array([[-0.45,  0.80, -0.61,  0.12],
       [-0.15,  0.09,  0.77, -0.20],
       [-0.67, -0.04,  0.02,  0.85]])
->
array([[-0.15,  0.09,  0.77, -0.20],
       [-0.45,  0.80, -0.61,  0.12],
       [-0.67, -0.04,  0.02,  0.85]])

array([[ 0.02, -0.21, -0.25, -0.42, -0.02, -0.49, -0.54],
       [ 0.14,  0.55,  0.34, -0.06, -0.54, -0.22,  0.16],
       [ 0.61, -0.22, -0.21, -0.52, -0.12, -0.44, -0.58]])
->
array([[ 0.61, -0.22, -0.21, -0.52, -0.12, -0.44, -0.58],
       [ 0.14,  0.55,  0.34, -0.06, -0.54, -0.22,  0.16],
       [ 0.02, -0.21, -0.25, -0.42, -0.02, -0.49, -0.54]])

array([[ 0.50,  0.41, -0.53, -0.15,  0.77,  0.36,  0.16],
       [-0.34,  0.31,  0.21,  0.20,  0.28,  0.43, -0.11],
       [ 0.52, -0.15,  0.54, -0.26,  0.03, -0.27, -0.25],
       [-0.08,  0.40, -0.01, -0.29,  0.20, -0.53,  0.58],
       [ 0.65, -0.23, -0.69, -0.30, -0.82,  0.78, -0.16],
       [-0.71,  0.79,  0.38, -0.14,  0.75,  0.40, -0.43],
       [ 0.71,  0.65,  0.16,  0.16, -0.21,  0.18, -0.34],
       [-0.46, -0.26,  0.16,  0.80, -0.01,  0.61, -0.71],
       [ 0.24, -0.74,  0.44,  0.70,  0.09,  0.64,  0.56]])
->
array([[ 0.71,  0.65,  0.16,  0.16, -0.21,  0.18, -0.34],
       [ 0.65, -0.23, -0.69, -0.30, -0.82,  0.78, -0.16],
       [ 0.52, -0.15,  0.54, -0.26,  0.03, -0.27, -0.25],
       [ 0.50,  0.41, -0.53, -0.15,  0.77,  0.36,  0.16],
       [ 0.24, -0.74,  0.44,  0.70,  0.09,  0.64,  0.56],
       [-0.08,  0.40, -0.01, -0.29,  0.20, -0.53,  0.58],
       [-0.34,  0.31,  0.21,  0.20,  0.28,  0.43, -0.11],
       [-0.46, -0.26,  0.16,  0.80, -0.01,  0.61, -0.71],
       [-0.71,  0.79,  0.38, -0.14,  0.75,  0.40, -0.43]])

array([[-0.65, -0.59, -0.68, -0.64, -0.74],
       [-0.28,  0.03, -0.36, -0.34, -0.11],
       [-0.16, -0.54, -0.14, -0.15, -0.42],
       [ 0.57,  0.54,  0.41,  0.31,  0.73],
       [ 0.30,  0.54,  0.09,  0.09,  0.43],
       [ 0.69,  0.37,  0.78,  0.69,  0.59]])
->
array([[ 0.69,  0.37,  0.78,  0.69,  0.59],
       [ 0.57,  0.54,  0.41,  0.31,  0.73],
       [ 0.30,  0.54,  0.09,  0.09,  0.43],
       [-0.16, -0.54, -0.14, -0.15, -0.42],
       [-0.28,  0.03, -0.36, -0.34, -0.11],
       [-0.65, -0.59, -0.68, -0.64, -0.74]])

array([[ 0.20,  0.00,  0.03, -0.05,  0.10,  0.33,  0.02,  0.01,  0.51,
        -0.33, -0.11,  0.08, -0.41,  0.01,  0.06],
       [ 0.30, -0.04, -0.11, -0.16,  0.06,  0.43,  0.11,  0.11,  0.61,
        -0.44, -0.10,  0.08, -0.49, -0.01,  0.07]])
->
array([[ 0.30, -0.04, -0.11, -0.16,  0.06,  0.43,  0.11,  0.11,  0.61,
        -0.44, -0.10,  0.08, -0.49, -0.01,  0.07],
       [ 0.20,  0.00,  0.03, -0.05,  0.10,  0.33,  0.02,  0.01,  0.51,
        -0.33, -0.11,  0.08, -0.41,  0.01,  0.06]])

array([[ 0.29,  0.60, -0.60],
       [ 0.27,  0.65, -0.75],
       [ 0.09,  0.05,  0.12],
       [ 0.31,  0.38, -0.15],
       [ 0.25,  0.16,  0.01],
       [ 0.28,  0.27, -0.11],
       [-0.07, -0.02,  0.13]])
->
array([[ 0.31,  0.38, -0.15],
       [ 0.29,  0.60, -0.60],
       [ 0.28,  0.27, -0.11],
       [ 0.27,  0.65, -0.75],
       [ 0.25,  0.16,  0.01],
       [ 0.09,  0.05,  0.12],
       [-0.07, -0.02,  0.13]])

array([[-0.34,  0.45,  0.06, -0.34,  0.22, -0.10, -0.04, -0.46,  0.67],
       [-0.24,  0.45,  0.14, -0.22,  0.12, -0.18, -0.05, -0.44,  0.70],
       [-0.08,  0.38,  0.39, -0.27,  0.03, -0.16, -0.12, -0.11,  0.48],
       [-0.45,  0.49, -0.06, -0.36,  0.30, -0.08, -0.02, -0.61,  0.73],
       [ 0.14,  0.34,  0.57, -0.01, -0.21, -0.29, -0.12,  0.09,  0.60]])
->
array([[ 0.14,  0.34,  0.57, -0.01, -0.21, -0.29, -0.12,  0.09,  0.60],
       [-0.08,  0.38,  0.39, -0.27,  0.03, -0.16, -0.12, -0.11,  0.48],
       [-0.24,  0.45,  0.14, -0.22,  0.12, -0.18, -0.05, -0.44,  0.70],
       [-0.34,  0.45,  0.06, -0.34,  0.22, -0.10, -0.04, -0.46,  0.67],
       [-0.45,  0.49, -0.06, -0.36,  0.30, -0.08, -0.02, -0.61,  0.73]])
